array([[125,  67,  90,  72, 108, 179, 146,  76, 119, 107],
       [ 99,  89, 133, 162, 205, 132, 112, 137, 115,  92],
       [ 99,  89, 133, 162, 205, 132, 110, 137, 115,  92],
       [110,  55,  75,  67, 132, 158, 115, 129, 112,  80],
       [184, 127,  97, 110,  74,  54, 135, 115,  96, 138],
       [158, 173, 111, 133,  93, 111,  69, 115, 149, 177],
       [ 63, 143, 140, 185,  98, 143, 135, 164, 110,  98],
       [ 88, 112, 138, 200, 161, 154, 130, 142, 112,  98]]) ⇒ 125

array([[4861, 6039, 6142, 4914, 6187, 4650, 4059],
       [5480, 3651, 3262, 3667, 5255, 5131, 2581],
       [5595, 4625, 5435, 4805, 6077, 3666, 6480],
       [4421, 5220, 2905, 6217, 6911, 4673, 8653],
       [3930, 5154, 4692, 4381, 2640, 4299, 4680],
       [4356, 5419, 6358, 4764, 6091, 5855, 5871]]) ⇒ 4861

array([[100, 126,  63,  66,  68, 146,  47,  93,  80,  68,  28,  70,  40],
       [ 23,  88, 162, 163,  96,  37,  60, 121, 100,   2, 174,  97,  86],
       [ 97, 126,  63, 103, 112, 169, 135,  99, 134,  93,  68, 120, 117],
       [123,  94, 132, 141, 110, 162, 151,  66,  96,  57, 169, 116,  95],
       [151,  92,  61,  55,  97,  95, 141, 119,  90, 154, 105,  84,  44],
       [ 37,  43, 161,  54, 108,  98, 119, 115, 139,   3, 200,  95,   9]]) ⇒ 100

array([[425, 790, 487, 864, 613, 526, 431, 595, 655, 838, 773, 774, 393],
       [601, 309, 592, 379, 325, 985, 555, 978, 656, 240, 390, 339, 322],
       [486, 443, 563, 515, 401, 760, 424, 801, 610, 457, 490, 467, 246],
       [876, 602, 495, 557, 402, 747, 829, 744, 672, 408, 546, 594, 963],
       [476, 699, 489, 710, 626, 401, 501, 430, 547, 736, 660, 671, 538],
       [476, 389, 835, 475, 627, 718, 412, 830, 630, 540, 501, 442, 220]]) ⇒ 425

array([[5, 6, 4, 6, 7, 6, 6, 6, 6, 6, 5, 5, 5, 5, 5, 5],
       [6, 6, 6, 1, 5, 6, 7, 6, 6, 5, 7, 6, 5, 6, 5, 6],
       [7, 6, 7, 6, 4, 6, 6, 6, 6, 7, 6, 6, 6, 6, 4, 5],
       [5, 6, 5, 6, 6, 6, 7, 5, 6, 6, 5, 7, 5, 6, 6, 5],
       [6, 6, 6, 8, 7, 6, 6, 6, 6, 7, 5, 6, 6, 6, 6, 6],
       [5, 6, 6, 7, 6, 7, 4, 5, 5, 7, 6, 6, 5, 6, 7, 6],
       [5, 6, 5, 5, 6, 7, 7, 6, 5, 5, 7, 6, 7, 6, 6, 6]]) ⇒ 5
---
[[-33   7  -2   0 -18  21]
 [ 76  -1  19  -3 -11   6]
 [ 76 -20  -2 -10  21  -6]] | -10

[[ 48   7 -26 -12 -15]
 [-12  -5 -44 -66 -13]
 [ -4 -14 -34 -74  32]] | -34

[[ 47  43  59 -14  25  19 -39]
 [-45  36   7  -6   8 -29 -19]
 [-34  26 -36   8  -9 -44 -17]] | -9

[[ 18  35  -8 -13   0 -13]
 [  5 -54   2  -2  10 -12]
 [ -2 -26  -5  -8  -4 -28]] | -8

[[ 14 -11 -32  41]
 [-24  26  39 -36]
 [ 29  60  67 -47]] | 60

[[-29 -24  58  24  35 -44  64]
 [-10 -36 -37 -36 -56  12  45]
 [ 30  49   2  49  29  20  16]] | 29

[[ 17   0 -55 -10  -1 -29]
 [-27   0   2  10  -2  -1]
 [ 34   0 -37 -19  -2 -23]] | -19

[[-22 -13  40   1  23  25]
 [-41 -25  43   0  39  57]
 [ -6 -14  14   4  18  24]] | 4

[[ -1   1  52 -62]
 [ -4 -40  55 -71]
 [ -3   2 -55  24]] | 2
---
-916  -479   769   261   108 >> 769
6  6  6  3  8  2 >> 6
3219  6043  7747  5505  7130  8257 >> 7747
2363  8388  5292  5634 >> 5292
-970  -642   221    76   977 >> 221
-45   -1  -25   -3   17   28   41 >> -25
---
[[ 71  10  15  -5]
 [ 19  36  68  19]
 [-29 -12 -35   0]] → 19

[[ 23  19  25   2   7 -37]
 [-27 -66 -35  -6  18  -1]] → -27

[[-32 -10 -10 -28 -62]
 [-20  41 -53 -42  -1]] → -20

[[ 18  65 -48  38]
 [  0   0 -16  -3]] → 0

[[ 71 -14  70 -69]
 [ 11 -39   6 -66]] → 11

[[ -3 -41  24 -18 -61]
 [ -5  27 -11  15  14]
 [ 30  27 -61  23 -67]] → -5

[[ 49  16 -27 -11  -5  19  -4]
 [-31   1 -67   7  15  19  35]] → -31
---
[[-38   2  10  -2 -10  11  17]
 [ -6   6 -24  14 -14 -14  13]
 [-56  27  14  20 -18 -34 -31]] | -2

[-68   2  11 -31  33  38  27] | 11

[ 0 58 56 -8 28 20 37] | 28

[-69   8  51  30  -4 -17  -6] | -4

[  2  31 -62 -24 -20  39  56] | 2

[  9 -32  42 -46 -50  -8 -76] | -32
---
array([ 36, -15, -48, -30,  17,   6]) value -30

array([[74,  9, 47, 31, 35, 75, 87],
       [65, 44, 26, 41, 34, 24, 22],
       [46, 35, 57, 19, 40, 51, 24]]) value 35

array([653, 475, 328, 816, 170, 356, 571]) value 170

array([ 56, 810, 930, 915, 364, 425]) value 915

array([ 45, 206, 246, 183, 234, 155]) value 183

array([7, 7, 1, 7]) value 7

array([[ -1, -12, -13, -20, -50],
       [ 20,  26, -30, -24, -42],
       [ 19,  26, -28, -25, -43]]) value -13

array([[1917, 1959, 8423, 6905],
       [5236, 8928, 8369, 7746],
       [8213, 7758, 3507, 7981]]) value 1959

array([[804, 792, 344, 340, 791, 350],
       [208, 198, 665, 655, 196, 652],
       [266, 253, 615, 607, 266, 598]]) value 340
---
[[6700 1786 3295 3636 4527]
 [6878 8548 4918 6472 3103]
 [2791 1983 4225 7053 5530]] | 8548

[[48 36 88 53]
 [57 37 61 97]
 [62 62 12 67]] | 37

[[155 175  23 161 174]
 [130 193  23 232 135]
 [125 167  23 165 208]] | 193

[[ 167  314 -156  372 -525]
 [-153 -391  747  200  105]
 [-154  -51  313  136   91]] | -391

[[2 6 6 2]
 [3 7 4 7]
 [8 5 5 4]] | 7

[[8 1 2 6 3]
 [2 4 2 4 5]
 [4 5 5 7 1]] | 4

[[5845 5899 5640 5184 6497]
 [6189 6123 3725 7887 5223]
 [3203 6252 5708 6778 7420]] | 6123
---
[[166 369 433 389]
 [825 494 426 605]
 [259 349 451 164]] Out: 825, 605

[[863 696 616 685]
 [202 777 726 619]
 [743 543 657 747]] Out: 863, 777

[3142 9704 9390 3972] Out: 9704, 9390

[4 8 4 5 0 7] Out: 8, 7

[8579 4432 2228 3023 5006] Out: 8579, 5006

[179 318 198 233 858 162  52] Out: 858, 318

[[4 3 6 1 5 4 7]
 [5 1 2 2 5 3 2]
 [6 1 2 4 3 8 4]] Out: 8, 7

[1864 2579 3183 9614] Out: 9614, 3183
---
array([[ 1.219, -0.910, -0.313,  1.277, -0.638, -0.734, -0.188],
       [ 1.493,  0.820,  0.464,  1.326,  1.741,  0.626,  1.955],
       [ 0.631, -1.586,  0.181,  0.846, -1.163,  0.637,  1.858]]) Out: 1.955, 1.858

array([ 176.283, -100.351,   46.692,  -69.592,   52.303]) Out: 176.283, 52.303

array([ 1.430, -1.688, -0.276,  0.299,  1.226]) Out: 1.430, 1.226

array([[ 1.66,  0.60,  0.90,  1.63],
       [-1.12,  0.23, -0.12, -0.58]]) Out: 1.66, 1.63

array([-0.761,  1.555, -0.529,  0.706,  0.004, -1.103,  0.886]) Out: 1.555, 0.886

array([[  0.98,   0.38,   1.76,   1.90,   2.57],
       [ -0.96,  12.23,  21.29,  -4.59, -16.87],
       [ 11.75,  -0.93,  -0.87,  -9.06,  -9.29]]) Out: 21.29, 12.23

array([[ 10.5,   2.5,  -3.7,  12.2,   5.9],
       [  2.8,   4.0,  -1.0,   3.5,   2.4],
       [ -3.6, -17.0, -19.6,   6.3,   1.0]]) Out: 12.2, 10.5

array([[ -7.7,   6.2, -10.7,  -5.4,  12.0, -11.7, -12.3],
       [ -7.7, -18.1, -15.9, -14.1,  -0.8,  11.8,   6.3]]) Out: 12.0, 11.8
